Below are the code and all the weights of a small trained network. Each question names an input and a class and asks about switching units off, where a switched-off unit gives its printed mean instead of its output.

import numpy as np


def w(rows, s, z=0):
    codes = np.array(rows[::2]) - 128.0
    scale = np.full(codes.shape[1], s)
    scale[-1] = z or s
    return codes * scale


def norm(h):
    return h / np.sqrt((h * h).mean(-1, keepdims=True) + 1e-5)


def f(y):
    return np.maximum(y, 0)


def log_softmax(a):
    a = a - a.max(-1, keepdims=True)
    return a - np.log(np.exp(a).sum(-1, keepdims=True))


def net(x, mask):
    res = np.array(x, float).reshape(1, 6) / 4 @ E
    u = 0
    for l in range(4):
        y = f(norm(res) @ A[l][:, :-1].T + A[l][:, -1])
        res = res + np.where(mask[u : u + 8], y, B[l][:, -1]) @ B[l][:, :-1]
        u += 8
    return log_softmax(norm(res)[-1] @ U[:, :-1].T + U[:, -1])


A, B = {}, {}
E = w([
[219,43,251,201],'x0',
[217,218,93,150],'x1',
[136,67,2,145],'x2',
[127,125,133,130],'x3',
[109,166,112,220],'x4',
[128,130,131,124],'x5',
],0.0048)
A[0] = w([
[176,134,94,74,139],'L0N0',
[64,98,138,159,121],'L0N1',
[135,104,104,120,72],'L0N2',
[200,99,182,130,3],'L0N3',
[95,74,179,126,38],'L0N4',
[96,137,122,254,17],'L0N5',
[97,83,116,74,73],'L0N6',
[131,174,210,100,76],'L0N7',
],0.014,0.0024)
B[0] = w([
[164,118,130,137,209],'L0N0',
[181,255,149,170,215],'L0N1',
[153,143,60,202,161],'L0N2',
[117,184,170,79,252],'L0N3',
[156,162,103,121,230],'L0N4',
[138,90,212,186,232],'L0N5',
[223,159,103,141,213],'L0N6',
[59,90,38,174,249],'L0N7',
],0.0084,0.0045)
A[1] = w([
[177,116,152,163,109],'L1N0',
[145,31,199,140,25],'L1N1',
[179,36,98,213,54],'L1N2',
[26,104,147,130,79],'L1N3',
[158,123,144,49,119],'L1N4',
[10,122,76,67,251],'L1N5',
[100,102,197,138,47],'L1N6',
[164,153,127,183,173],'L1N7',
],0.012,0.0016)
B[1] = w([
[99,168,48,15,213],'L1N0',
[103,167,121,3,182],'L1N1',
[88,130,119,193,218],'L1N2',
[89,72,10,164,159],'L1N3',
[197,92,144,178,173],'L1N4',
[173,71,108,81,217],'L1N5',
[134,31,99,52,180],'L1N6',
[107,130,161,134,253],'L1N7',
],0.0074,0.0056)
A[2] = w([
[60,87,136,175,252],'L2N0',
[133,150,118,65,96],'L2N1',
[195,157,96,164,255],'L2N2',
[252,146,115,142,225],'L2N3',
[190,136,157,79,109],'L2N4',
[81,128,129,95,233],'L2N5',
[115,103,128,75,247],'L2N6',
[140,157,154,128,75],'L2N7',
],0.012,0.00067)
B[2] = w([
[5,15,155,220,179],'L2N0',
[115,244,182,137,197],'L2N1',
[82,157,141,44,234],'L2N2',
[25,48,134,185,254],'L2N3',
[136,101,143,157,212],'L2N4',
[164,80,1,121,159],'L2N5',
[42,82,118,11,181],'L2N6',
[11,191,138,55,159],'L2N7',
],0.0061,0.0063)
A[3] = w([
[145,103,122,172,169],'L3N0',
[150,127,55,108,156],'L3N1',
[161,79,99,89,96],'L3N2',
[9,142,117,82,144],'L3N3',
[139,148,152,96,248],'L3N4',
[82,106,141,128,118],'L3N5',
[142,125,89,39,104],'L3N6',
[164,68,113,102,161],'L3N7',
],0.013,0.0019)
B[3] = w([
[170,99,123,72,140],'L3N0',
[157,143,194,107,163],'L3N1',
[160,96,192,230,150],'L3N2',
[87,133,138,88,247],'L3N3',
[206,127,2,154,152],'L3N4',
[171,178,130,164,166],'L3N5',
[182,82,158,106,174],'L3N6',
[51,186,191,219,148],'L3N7',
],0.0078,0.014)
U = w([
[113,255,148,84,176],'0',
[97,123,133,95,226],'1',
[215,172,159,12,113],'2',
[151,135,245,215,75],'3',
[132,48,4,153,9],'4',
],0.0091,0.0015)

Each question gives the input, the list of numbers given to net, and the class t.
The units are the neurons (one row each of A and B). Each row of codes is followed by its name. A weight is (code - 128) times the scale printed after its matrix; where a second scale follows, it is the last column's (A, B and U).
mask holds one flag per neuron, layer by layer. A switched-off neuron (its flag False) gives its mean, the last column of its row in B, instead of its output. The means were averaged over made-up inputs and are rounded, as every weight is.
A unit's drop is (log p(t) with every unit on - log p(t) with that unit switched off) / (log p(t) with every unit on - log p(t) with every unit switched off).
The circuit of an input: a set's keep is (log p(t) with only the set's units on - log p(t) with every unit switched off) / (log p(t) with every unit on - log p(t) with every unit switched off). Starting from the 12 units with the biggest drops (on a tie, the unit counted first), units are removed one at a time, each time the one whose removal leaves the highest keep (on an exact tie, the one counted first), for as long as the keep stays at least 0.8.
units of the circuit, in order: the units of the circuit, biggest drop first
most important unit: the unit with the biggest drop
top k neurons: the k neurons with the biggest drops, biggest first
k most important neurons of layer l: the k neurons of layer l with the biggest drops, biggest first
input [3,6,-1,3,-2,8], class 1: units of the circuit, in order => L2N3
input [-6,5,6,5,-1,0], class 2: units of the circuit, in order => L0N7, L3N1, L3N6
input [5,-7,-4,-7,0,-5], class 0: units of the circuit, in order => L0N1, L0N4, L0N5, L2N7
input [7,2,-8,8,-1,-8], class 1: units of the circuit, in order => L0N7, L0N1, L1N6
input [7,8,8,5,7,3], class 0: units of the circuit, in order => L1N0, L2N2
input [0,1,-5,-7,-7,-1], class 3: 2 most important neurons of layer 3 => L3N2, L3N7
input [-2,-5,-1,0,-8,-1], class 3: top 4 neurons => L1N4, L0N3, L2N3, L1N2
input [-6,-3,-4,8,1,2], class 2: top 3 neurons => L1N5, L2N3, L3N6
input [5,2,-6,5,-2,-2], class 4: units of the circuit, in order => L0N7, L0N1, L1N1, L2N5
input [8,-6,-7,-3,-1,-7], class 2: units of the circuit, in order => L1N1, L2N3
input [-4,-4,-5,2,-8,6], class 3: top 2 neurons => L0N6, L1N5
input [4,2,-8,4,-6,-2], class 4: top 2 neurons => L0N7, L0N6
input [3,-2,-7,1,0,-5], class 4: units of the circuit, in order => L0N7, L1N3
input [8,1,3,7,-4,-4], class 2: most important unit => L1N1
input [-1,-3,-5,-3,-2,-3], class 4: 2 most important neurons of layer 0 => L0N7, L0N3
input [-8,0,-3,7,3,-1], class 2: top 4 neurons => L1N5, L0N7, L2N3, L3N6
input [-8,4,6,8,4,5], class 2: top 2 neurons => L3N1, L0N7
input [-6,-3,-7,-7,5,2], class 4: top 2 neurons => L1N3, L0N7
input [6,-8,7,0,-1,-6], class 0: top 2 neurons => L0N7, L1N0
input [-4,7,1,4,8,-6], class 3: units of the circuit, in order => L0N5
input [4,-8,7,-3,7,3], class 0: top 2 neurons => L0N1, L1N0
input [-1,-8,-6,7,-5,-7], class 0: top 2 neurons => L0N1, L0N6
input [1,-7,5,0,-3,-7], class 0: top 2 neurons => L2N2, L0N1
input [5,4,3,3,6,-6], class 1: 3 most important neurons of layer 0 => L0N6, L0N1, L0N5
input [6,-2,-5,5,2,5], class 2: 2 most important neurons of layer 2 => L2N3, L2N1
input [6,-7,-3,8,0,1], class 0: 2 most important neurons of layer 0 => L0N1, L0N4
input [5,-1,-6,4,3,0], class 4: 2 most important neurons of layer 2 => L2N0, L2N5
